[ 27,  24, -17,  11, -21,  -9,  19, -10, -10,   7,   9,   1,  41, -32, -39,
  -1, -21,   9,  15,  12,   9,   6, -22,  17,  42,  -2,  54,   6, -20, -33] -> <89>
[  5, -22, -16,  10, -21,  -8,  19,  -8,  -8,   7,   7,   2,  41, -31, -36,
   2, -20,   9,  18,  15,  10,   5, -23,  19,  41,  -4,  55,   7, -21, -32] -> <123>
[ 28, -21, -15,  10, -21,  -7,  19,  -4,  -6,   7,   4,   5,  39, -28, -30,
   5, -19,   7,  21,  17,  13, -22, -23,  22,  38,  -5,  54,   7, -20, -29] -> <100>
at: [-15,  10, -21,  -7,  19,  -4,  -6,   7,   4,   5,  39] | <100>, 2
at: [-31, -36,   2, -20,   9] | <123>, 13
q: [ 28, -21, -15,  10, -21,  -7,  19,  -4,  -6,   7,   4,   5,  39, -28, -30,
   5, -19,   7,  21,  17,  13, -22, -23,  22,  38,  -5,  54,   7, -20, -29] | <100>
at: [17, 42] | <89>, 23
at: [  5, -19] | <100>, 15

[ 19,   4,  26,   7,  20, -12,  -2,  14,   8,   6,  -6] : <77>
[  5,  20, -40,  -7,  19, -22,  -2,   5,   8,   6,  -8] : <104>
[  8,  20, -40,  -7,   9, -22,  -2,   5,   8,   6,  -4] : <56>
q: [ 19,   4,  26,   7,  20, -12,  -2,  14,   8,   6,  -6] | <77>

[  4,  -1,  41, -21,   4,  11,  -7,  -8,   2, -11,  -6, -13,  -1] = <144>
[  8, -11, -10,  31,  -2,   0,  10, -17,  -5,  -4,   6,   5,  17] = <67>
[ -1,   8,  22,  32,   0, -14, -13,  22,  10, -13,  10,   0, -10] = <131>
[  5,   4,   2, -26,  -3,   1,  -2,  -1,   1,   1,   1,  -4,  -3] = <125>
[ 24, -10,  23,   6,  -7,  21,   0,  10,  11,   8,   5,  -9, -10] = <199>
[-14,  -6, -19, -18,  28, -14,  -2,  18,  16,  -7,  18, -19, -24] = <20>
[  6, -15,  12,  16,  15,  -9,   2,   8,   9,  -1,   3,  11,   4] = <92>
[  1,  -5, -23,  21,  18,  11,  21,  10,   0,   8,  -9, -10,   5] = <154>
[  8,  25, -40,  -4,   8,  -2,   0,  35,   0,   1,  32,  13,  15] = <90>
[ -1, -34,  29,  -3, -24,  33,   2,  -5,   9,  -6,  11, -12, -15] = <79>
at: [-4,  8] | <90>, 3
at: [ 21,   0,  10,  11,   8,   5,  -9, -10] | <199>, 5

[-14,  14,   0,  13, -12, -18] = <102>
[ 14, -14, -28,   1,   4,  24] = <3>
[-29,  -3,  -2, -11, -22,   3] = <76>
[ 5, 25, 24,  3, -8, 17] = <145>
[-11,  17, -28,   9, -16, -37] = <38>
[-14,  14,   4,  13, -12, -34] = <80>
[-21,  21,  28,   9, -16,   3] = <55>
at: [-8, 17] | <145>, 4
common <145> <76>:  | [3]
common <76> <55>:  | [3]
at: [-11,  17, -28] | <38>, 0
common <3> <145>:  | [24]

[ 37,   1, -17,  -7,  22,  -8, -42,  -5,  19,   6,  11] = <117>
[-10,  -2,  -5,   4, -33, -36,  34,  -7,  -2,  -4,  16] = <129>
[ 10,  -6,  -7,   6,  22,  35,  -2,  11, -11,   4,   1] = <59>
[ -5,   2, -31, -16, -23, -26,  34,   3,   6,   5,   8] = <177>
[ 10,   4, -54, -12, -16, -23,   5, -15, -11,  -7, -12] = <54>
[-16,  12,  43,   5, -11,  23,  31,  -3,  12,  16,  20] = <35>
[ 10,  -6,  -7,   6,  22,  35,  -2,  11, -11,   4, -10] = <27>
[ 10,  -6,  -7,   6,  22,  35,  -2,  11, -11,  -9,  -3] = <171>
[ 16,  14,  -1,   7,   1, -23, -44, -10,  -5,  -6, -14] = <9>
common <171> <177>:  | [6]
at: [-42,  -5] | <117>, 6
q: [ 10,  -6,  -7,   6,  22,  35,  -2,  11, -11,  -9,  -3] | <171>

